Here is a tiny trained network, its code and every weight. The questions are about switching its units off for an input and a target symbol, where a switched-off unit gives its printed mean instead of its output.

import numpy as np


def w(rows, s, z=0):
    codes = np.array(rows[::2]) - 128.0
    scale = np.full(codes.shape[1], s)
    scale[-1] = z or s
    return codes * scale


def softmax(a):
    e = np.exp(a - a.max(-1, keepdims=True))
    return e / e.sum(-1, keepdims=True)


def log_softmax(a):
    a = a - a.max(-1, keepdims=True)
    return a - np.log(np.exp(a).sum(-1, keepdims=True))


def net(x, mask):
    ids = ['ΘΛΨΩαγεζξσφ'.index(c) for c in x.split()]
    T = len(ids)
    res = E[ids] + P[:T]
    u = 0
    for l in range(3):
        r = res
        for j in range(3):
            rows = slice(3 * j, 3 * j + 3)
            q, k, v = (r @ M[l][rows].T for M in (Q, K, V))
            z = softmax(np.where(np.tri(T) > 0, q @ k.T / 3**0.5, -1e9)) @ v
            o = O[l][rows]
            res = res + np.where(mask[u + j], z, o[:, -1]) @ o[:, :-1]
        u += 3
    return log_softmax(res[-1] @ U[:, :-1].T + U[:, -1])


Q, K, V, O = {}, {}, {}, {}
E = w([
[143,206,93,89,164],'Θ',
[126,95,43,168,88],'Λ',
[143,109,77,82,108],'Ψ',
[30,241,119,132,175],'Ω',
[172,173,181,94,5],'α',
[180,97,171,91,86],'γ',
[146,135,34,182,115],'ε',
[152,163,181,223,80],'ζ',
[156,184,133,80,29],'ξ',
[173,177,142,161,170],'σ',
[115,127,42,161,57],'φ',
],0.02)
P = w([
[167,135,155,160,167],'0',
[232,123,147,162,148],'1',
[191,155,175,175,138],'2',
[206,128,155,174,133],'3',
[166,141,174,182,131],'4',
[160,129,177,189,114],'5',
[116,126,179,190,130],'6',
[183,105,167,180,87],'7',
[171,81,144,170,121],'8',
[178,87,152,175,103],'9',
[253,35,116,159,89],'10',
[80,96,177,191,158],'11',
[189,41,137,156,89],'12',
[146,52,127,156,153],'13',
],0.0059)
Q[0] = w([
[157,138,69,231,147],'L0H0',
[148,186,132,142,249],'L0H0',
[161,155,60,87,39],'L0H0',
[109,114,73,73,252],'L0H1',
[60,167,139,119,88],'L0H1',
[162,121,183,115,55],'L0H1',
[172,50,104,124,88],'L0H2',
[189,92,215,87,184],'L0H2',
[123,158,254,143,175],'L0H2',
],0.0098)
K[0] = w([
[152,113,117,255,165],'L0H0',
[158,210,129,142,231],'L0H0',
[196,98,55,71,41],'L0H0',
[134,188,102,233,244],'L0H1',
[114,138,94,161,108],'L0H1',
[101,93,140,124,112],'L0H1',
[130,132,24,121,126],'L0H2',
[183,131,219,124,131],'L0H2',
[184,220,213,177,182],'L0H2',
],0.0097)
V[0] = w([
[175,93,49,130,62],'L0H0',
[71,74,150,43,129],'L0H0',
[135,107,98,104,56],'L0H0',
[134,136,137,155,165],'L0H1',
[93,107,151,109,130],'L0H1',
[65,138,163,140,121],'L0H1',
[121,167,81,102,108],'L0H2',
[167,233,172,200,124],'L0H2',
[108,122,2,115,159],'L0H2',
],0.011)
O[0] = w([
[72,152,129,141,118,147],'L0H0',
[167,141,154,120,92,32],'L0H0',
[63,186,254,138,165,129],'L0H0',
[112,158,163,115,63,121],'L0H1',
[94,51,130,81,187,96],'L0H1',
[45,165,165,173,148,100],'L0H1',
[55,90,152,173,156,129],'L0H2',
[153,90,160,129,96,246],'L0H2',
[50,148,188,139,107,88],'L0H2',
],0.0077,0.012)
Q[1] = w([
[140,131,78,99,114],'L1H0',
[139,186,86,137,118],'L1H0',
[168,254,112,143,104],'L1H0',
[93,55,191,196,54],'L1H1',
[91,165,76,132,72],'L1H1',
[104,155,193,170,164],'L1H1',
[110,63,118,22,130],'L1H2',
[101,200,164,95,113],'L1H2',
[86,148,36,69,142],'L1H2',
],0.0092)
K[1] = w([
[179,181,182,1,72],'L1H0',
[80,162,154,93,125],'L1H0',
[150,48,134,125,35],'L1H0',
[93,56,155,159,180],'L1H1',
[26,162,110,162,100],'L1H1',
[218,37,109,106,108],'L1H1',
[123,202,75,165,71],'L1H2',
[85,157,56,164,91],'L1H2',
[158,127,30,145,79],'L1H2',
],0.0076)
V[1] = w([
[130,166,175,101,253],'L1H0',
[110,110,69,204,66],'L1H0',
[177,253,75,78,110],'L1H0',
[49,148,229,154,162],'L1H1',
[55,156,110,212,189],'L1H1',
[119,69,106,188,115],'L1H1',
[139,138,168,180,152],'L1H2',
[139,169,33,119,59],'L1H2',
[157,200,85,170,122],'L1H2',
],0.0077)
O[1] = w([
[131,85,82,146,112,30],'L1H0',
[154,119,87,164,142,159],'L1H0',
[83,147,95,111,113,221],'L1H0',
[91,138,96,149,104,2],'L1H1',
[110,138,157,110,168,34],'L1H1',
[134,101,162,162,142,148],'L1H1',
[247,155,130,62,129,162],'L1H2',
[74,121,112,88,114,160],'L1H2',
[106,124,136,117,76,181],'L1H2',
],0.011,0.0053)
Q[2] = w([
[119,164,245,25,2],'L2H0',
[63,209,128,70,126],'L2H0',
[169,44,162,54,128],'L2H0',
[93,105,58,206,169],'L2H1',
[144,167,125,120,215],'L2H1',
[159,76,160,113,158],'L2H1',
[192,73,102,153,134],'L2H2',
[106,103,85,18,171],'L2H2',
[209,62,59,187,176],'L2H2',
],0.0077)
K[2] = w([
[92,147,167,123,94],'L2H0',
[48,143,37,114,73],'L2H0',
[92,68,252,136,33],'L2H0',
[62,192,131,96,83],'L2H1',
[145,55,27,67,80],'L2H1',
[61,120,204,2,229],'L2H1',
[226,108,48,217,129],'L2H2',
[106,226,136,36,3],'L2H2',
[141,79,81,218,172],'L2H2',
],0.0065)
V[2] = w([
[140,206,115,191,96],'L2H0',
[102,131,71,174,134],'L2H0',
[180,147,71,117,168],'L2H0',
[159,175,64,198,135],'L2H1',
[86,117,247,111,109],'L2H1',
[159,61,140,151,124],'L2H1',
[160,90,101,125,217],'L2H2',
[111,56,73,178,166],'L2H2',
[122,161,131,119,157],'L2H2',
],0.012)
O[2] = w([
[39,113,122,118,63,204],'L2H0',
[151,64,168,151,59,1],'L2H0',
[91,94,181,113,100,187],'L2H0',
[134,98,170,69,104,199],'L2H1',
[154,132,80,180,196,38],'L2H1',
[170,136,63,134,86,202],'L2H1',
[60,85,63,93,131,132],'L2H2',
[114,87,99,123,96,39],'L2H2',
[158,108,145,1,157,91],'L2H2',
],0.0095,0.0078)
U = w([
[91,182,145,48,129,159],'Θ',
[173,168,165,160,143,91],'Λ',
[92,105,162,136,165,211],'Ψ',
[160,106,147,129,146,64],'Ω',
[116,174,88,144,126,110],'α',
[254,151,160,158,200,158],'γ',
[137,114,157,113,170,98],'ε',
[196,110,139,253,49,2],'ζ',
[58,194,66,230,55,154],'ξ',
[166,56,128,95,93,163],'σ',
[161,97,165,132,159,41],'φ',
],0.0089,0.0049)

Each question gives the input, a string of symbols that net reads in full, and the target symbol t.
The units are the heads (3 rows each of Q, K, V and O). Each row of codes is followed by its name. A weight is (code - 128) times the scale printed after its matrix; where a second scale follows, it is the last column's (O and U).
mask holds one flag per head, layer by layer. A switched-off head (its flag False) gives its mean, the last column of its rows in O, instead of its output. The means were averaged over made-up inputs and are rounded, as every weight is.
A unit's drop is (log p(t) with every unit on - log p(t) with that unit switched off) / (log p(t) with every unit on - log p(t) with every unit switched off).
The circuit of an input: a set's keep is (log p(t) with only the set's units on - log p(t) with every unit switched off) / (log p(t) with every unit on - log p(t) with every unit switched off). Starting from all 9 units, units are removed one at a time, each time the one whose removal leaves the highest keep (on an exact tie, the one counted first), for as long as the keep stays at least 0.8.
circuit, biggest first: the units of the circuit, biggest drop first
unit that matters most: the unit with the biggest drop
heads that matter: for each layer, one digit per head in row order, 1 if its drop is at least 0.15 and else 0, layers parted by /
drop of u: that unit's drop, to one decimal
input Λ α α α γ σ Λ Ψ σ σ ξ, target Θ: unit that matters most => L2H1
input γ φ α, target ζ: heads that matter => 101 / 010 / 101
input σ Θ γ σ σ φ Ψ α α γ ε σ ξ, target ζ: heads that matter => 101 / 010 / 101
input Ω γ σ γ γ γ Ψ, target ξ: circuit, biggest first => L0H2; L1H1
input γ σ α, target Θ: circuit, biggest first => L0H0; L2H1
input ε α γ α σ σ, target σ: circuit, biggest first => L0H0; L2H2; L2H0
input σ σ σ ζ σ σ ε σ σ Θ σ σ Θ, target σ: heads that matter => 100 / 000 / 110
input Λ Ψ Θ α ξ Θ Ω γ Ω α α, target γ: heads that matter => 100 / 000 / 011
input Ψ α γ σ α, target Θ: circuit, biggest first => L2H1; L0H0
input γ σ Ω α σ Θ ε Θ γ σ Ψ, target Θ: heads that matter => 010 / 000 / 010
input Θ Ω Ω γ σ, target σ: circuit, biggest first => L2H2; L0H0
input Ω σ γ Ψ Ω Ω σ σ ε σ σ Ω Ψ, target Θ: circuit, biggest first => L2H2; L1H1
input ε ζ ξ, target Λ: circuit, biggest first => L2H2; L0H0
input σ Θ σ σ σ σ γ, target γ: unit that matters most => L2H0
input Λ γ ξ σ Λ, target Ψ: heads that matter => 101 / 010 / 111
input σ φ Λ σ Λ Θ σ σ γ φ α, target ζ: heads that matter => 111 / 011 / 101
input γ σ Θ α φ ε σ ε, target Ψ: heads that matter => 101 / 010 / 110
input γ Θ σ Θ σ σ φ α ξ, target ζ: drop of L0H0 => 0.6
input σ ε σ α ξ α Λ α, target γ: drop of L2H2 => 0.4
input φ Ψ σ Ω α γ γ Ω γ α α, target ξ: drop of L2H1 => 0.3
input σ σ ζ σ Θ σ Ω ζ Ω Θ σ Θ, target σ: drop of L1H0 => 0.0
input γ γ α, target ξ: unit that matters most => L1H1
